Each row has a name. After each piece below comes the name of the row it's from, unless a question asks for something else. Each question is about the rows just above it.

[147 125  95  65 123  84 109  99  85 118 175 157 137 104 101 123  85  91
  88]  P
[142 153 160 114 123 124 152 131 129 150 170 140 140 183 116 148 151 147
 174]  J
[142 153 160 114 123 124 120 151 129 150 170 140 140 137 132 151 118 142
 138]  S
[ 72 108 147  72 179 158 120 151 117  68  83  92 114  90  81 142  64 135
 177]  X
[ 84  78 138 138 124  83 105 151 171  74  95 105 143 144  89 126 156 119
 145]  M
[124 152 128 129 150 170 140 151 171  74  95 105 171 144  89 126 156 119
 145]  R
Which row holds [140 170 150 129 131 152 124] read backwards?
J
Which row holds [151 105  83 124 138 138  78] read backwards?
M
Which row holds this, read backwards? [ 89 144 143]
M
Where do [ 72 108 147  72 179 158 120 151 117  68  83  92 114  90  81 142  64 135
 177] appear?
X

[186 185 139 136 134 135 194 133  52 169 141 117 133  98  92 129 134  85
 119 146 140  95 156 133 197 187 198]  G
[109 107 134 129 138 133 109 137 151 119 128 119  95  98 133 129  92  85
 140 134 228  84 133 138  85  86  90]  D
[109 107 134 129 138 133 109 137 151 119 128 119  95  98 133 129  92  85
 140 134 146 117 131 143 108 118  88]  N
[153 147 139 162 140 128 160 132  37 160 133 159 170 166 127 131 165 166
 127 133  31 152 170 151 171 157 164]  K
[ 81  72 109 106 110 114  75 118 219  97 113  93  64  69 131 110  68  54
 129 120 226  78  81 111  72  71  66]  Y
Which row holds this, read backwards? [117 146 134 140  85  92 129 133  98  95 119]
N
Which row holds [129  54  68 110 131] read backwards?
Y
Which row holds [109 107 134 129 138 133 109 137 151 119 128 119  95  98 133 129  92  85
 140 134 146 117 131 143 108 118  88]?
N
Which row holds this, read backwards? [226 120]
Y

[ 94  80  90 144  97 166 125 130] : F
[159 116 139 119  10 114  67 205] : B
[163  95 139 100 136 141 131  30] : U
[ 90 125  97 166  80  94 144 117] : L
[109 167 159  53 110 111 117 154] : W
Which row holds [144  94  80 166  97 125  90] read backwards?
L
[114  10 119 139 116] is which row, read backwards?
B
Which row holds this, read backwards? [141 136 100 139  95]
U

[175 237 132 114 117 190  98 116 120] -> E
[130 114 112 123 129 125 120 133 117] -> Z
[103 107 128 126 124 120 120 128  97] -> A
[129 107 120 124 128 126 120 135 120] -> V
[147 143  84 104 121 155  97 133 150] -> Q
[126 110 117 123 129 119 127 129 117] -> H
[133 113 114 124 127 122 122 134 123] -> C
[175 237 132 114 117 190  98 116 212] -> T
Which row holds this, read backwards? [120 126 128 124 120]
V
Which row holds [175 237 132 114 117 190  98 116 120]?
E
Which row holds [ 84 143 147] read backwards?
Q
The row with [175 237 132 114 117 190  98 116 212] is
T

[ 47 132 134 131  40 223]  bigo
[ 42 133 132 131  35 226]  ture
[ 38 223 134 129  40 222]  fakas
[ 47 132 134 129  40 223]  zuf
[ 42 133 132 129 117 139]  ketor
asked: [ 47 132 134 129  40 223]
zuf
asked: [ 42 133 132 131  35 226]
ture
asked: [ 42 133 132 129 117 139]
ketor

[104 118 102 124 136 109 154 109 108 132 119 107 111 109 117  95 125 120
 107] = kili
[115 121 103 123 130 129 178 111 119 120 113 116 104 107 117 107 142 124
 117] = bag
[127 142 145 144 142 104  12 143 125 144 140 140 154 144 121 150  80 111
 129] = Nulot
[147  58 136  52  15 150 170 108 148  40  82 104 108 113 148 140 157 151
 147] = sud
[133 144 124 102 139 127  58 148 134 143 147 146 150 149 128 150 104 120
 135] = gep
[107 120 125  95 117 109 111 107 119 132 108] is which row, read backwards?
kili
Which row holds [120 104] read backwards?
gep
asked: [104 118 102 124 136 109 154 109 108 132 119 107 111 109 117  95 125 120
 107]
kili
[107 104] is which row, read backwards?
bag

[195 183 100 193  27  94 180  83 110 105 180 188 110] -> rigu
[ 68  72 207  92  83 209  63 199  70 192  95 202  94] -> fita
[152 157  70 154 153  80 146  87  70  71 160 154  71] -> Riro
[154  70  91 209  63  83 192  70  94  92 199 202  95] -> mepes
Which row holds this, read backwards? [ 95 202 199  92  94  70 192  83  63 209]
mepes
[160  71  70  87 146  80 153 154  70 157 152] is which row, read backwards?
Riro
[ 71 154] is which row, read backwards?
Riro

[145 142  71  40 177 146] -> nata
[151  72  27 161 146 146] -> fal
[146 151  72  27 161 146] -> vokit
[ 71 142 145] is which row, read backwards?
nata
Which row holds this, read backwards? [142 145]
nata
[161  27  72 151 146] is which row, read backwards?
vokit
asked: [151  72  27 161 146 146]
fal
asked: [146 151  72  27 161 146]
vokit

[124 118 140 147 151 130 114 148 143  74 143 104 154  59 154 109 151 136
 123  93 126 112 120 153 134 120 131 130 146  86 129] : pev
[132 114 124 123 126 125 132 116 128  92 120  96 172  82 121 110 118 125
 135 130 131  88 119 167 127 132 126 128 130  90 111] : pudor
[105 129 104  99  97 125 132  95  98 119  99 108 202 133 104 146  97 107
 119 149 119 109 116 137 106 131 108 117  96 156 125] : Vibad
[135 126 135 114 119 132 126 119 127 165 117 140  70 183 108 167 118 110
 133 158 130 142 123 118 132 137 134 128 129 185 123] : nufuz
[122 140 126 125 123 122 127 124 126 177 123 151  70 195 121 157 125 127
 124 143 125 154 133 103 128 127 128 131 125 177 128] : ded
[126 177 122 110 103 131 136 108 113 190 114 148  90 199 104 160 110 118
 125 160 127 147 139 101 126 140 126 124 115 182 128] : betu
[107 127 101  98  94 121 126  95  97 154  94 117 178 172  98 150  90 106
 119 151 121 116 122 125 104 129 106 119  94 171 125] : Fazop
[131 122 108 103 131 136 108 113 190 114 100 105 216 126 107 131  98 105
 109 133 115 103 114 158  98 125 102 114  94 140 125] : reta
[105 127 103  99 100 129 131 101  95 150 100 130 159 180 100 158 102 103
 117 142 117 121 120 141 106 132 104 114  95 172 129] : tazev
Which row holds [119  88 131] read backwards?
pudor
[114 190 113 108 136 131 103 110 122 177] is which row, read backwards?
betu
Which row holds [177 125] read backwards?
ded
[160 125] is which row, read backwards?
betu
[126 177 122 110 103 131 136 108 113 190 114 148  90 199 104 160 110 118
 125 160 127 147 139 101 126 140 126 124 115 182 128] is in which row?
betu

[ 82 169 144 229 161  93] = Tosi
[169  82 195 138 207 121] = lenim
[124 124 134 129 124 131] = mes
[124 132 134 124 130 130] = Nekig
[124 132 129 130 127 129] = kikur
Which row holds [169  82 195 138 207 121]?
lenim
[129 134 124] is which row, read backwards?
mes

[180  22 148 111 117  89 116 127 108 133  85] = gokar
[181  22 195  72  98 105 135 111 119 136  25] = mozom
[139  91 181  22 192  72  98 105 135 111 119] = zemeb
asked: [139  91 181  22 192  72  98 105 135 111 119]
zemeb
Which row holds [119 111 135 105  98  72 192  22 181] read backwards?
zemeb
asked: [181  22 195  72  98 105 135 111 119 136  25]
mozom
[133 108 127] is which row, read backwards?
gokar
Which row holds this, read backwards? [116  89]
gokar
Which row holds this, read backwards? [117 111]
gokar

[171 102 105  60] : kub
[111  83 117  72] : zegi
[122 102 138  96] : goret
[149 122 101 138] : safu
[166 169 102 105] : denub
Which row holds this, read backwards? [138 101 122]
safu
Which row holds this, read backwards? [105 102 169]
denub
[171 102 105  60] is in which row?
kub
[169 166] is which row, read backwards?
denub

[127 138 115 135 144 122 117 141 114 137  96 135 107 149 129 116 133 126
 109 127 175 150] = gamo
[127 126 157 144 132 131 117 148 114 137 136 134 128 136 133 140 133 121
 138 144 107 160] = fevom
[127 144 103 136 155 120 117 141 110 137 100 140  94 153 129 109 133 126
 106 127 190 152] = musip
[127 123 166 148 131 134 117 141 114 137 133 134 126 136 136 142 133 118
 138 145 103 165] = Fuvud
[127 135  83  92 132 132 144 115 114 138 124 123 124 142 140 135 142 135
 116 126 122 150] = Vibam
[127 138 115 135 144 122 117 141 114 137 104 135 107 149 129 116 133 126
 109 127 175 150] = Funa
[ 98 157  72 136 190 113 114 151  75 137  79 168  21 168 115  97 133 126
  88 127 223 186] = Pav
[127 125 145 140 132 125 117 141 114 133 124 134 121 119 128 123 113 126
 136 122 135 144] = bugip
[188 131 122 150 121 146  98 149 102 132 124 134 121 112 129  77 133 140
 113 122 111 127] = Vuzup
[136 134 128 137 133 140 133 121 138 144 107 160 128 136 133 140 133 121
 151 118  63  74] = mez
[127 131 122 136 132 125 117 138 114 137 124 134 121 132 129 129 133 126
 126 123 122 150] = runo
[128 131 122 136 132 125 117 141 114 137 124 134 121 126 129 114 133 126
 116 127 122 137] = zimib
[127 138 115 135 144 122 117 141 114 137 104 135 107 149 129 116 133 126
 109 127 175 150] is in which row?
Funa
[149  98 146] is which row, read backwards?
Vuzup
[165 103 145 138 118 133 142 136 136 126 134] is which row, read backwards?
Fuvud
[160 107 144 138 121 133 140 133 136 128 134 136] is which row, read backwards?
fevom
asked: [128 131 122 136 132 125 117 141 114 137 124 134 121 126 129 114 133 126
 116 127 122 137]
zimib

[ 75 166 208 145]  kek
[163 208 166   9]  momif
[ 75 170 208 145]  vinez
The row with [163 208 166   9] is
momif
Which row holds this, read backwards? [166 208 163]
momif
Which row holds [ 75 166 208 145]?
kek
Which row holds [  9 166 208] read backwards?
momif
Which row holds this, read backwards? [208 163]
momif
Which row holds [145 208 166] read backwards?
kek

[139 178  73 110 125 139 181 186 155 149 164 134 161  88 122 129  59 165
 101] -> Pive
[110 125 139 181 184 139 181 186 155 149 164 134 161  88 122 129  59  89
 101] -> tamo
[104  37  72 110 126 139 180 186 153 149 165 134 160  87 121 129  62  89
 100] -> kuga
Which row holds [186 181 139 125 110] read backwards?
Pive
[180 139] is which row, read backwards?
kuga
Which row holds [160 134 165] read backwards?
kuga
[110 125 139 181 184 139 181 186 155 149 164 134 161  88 122 129  59  89
 101] is in which row?
tamo

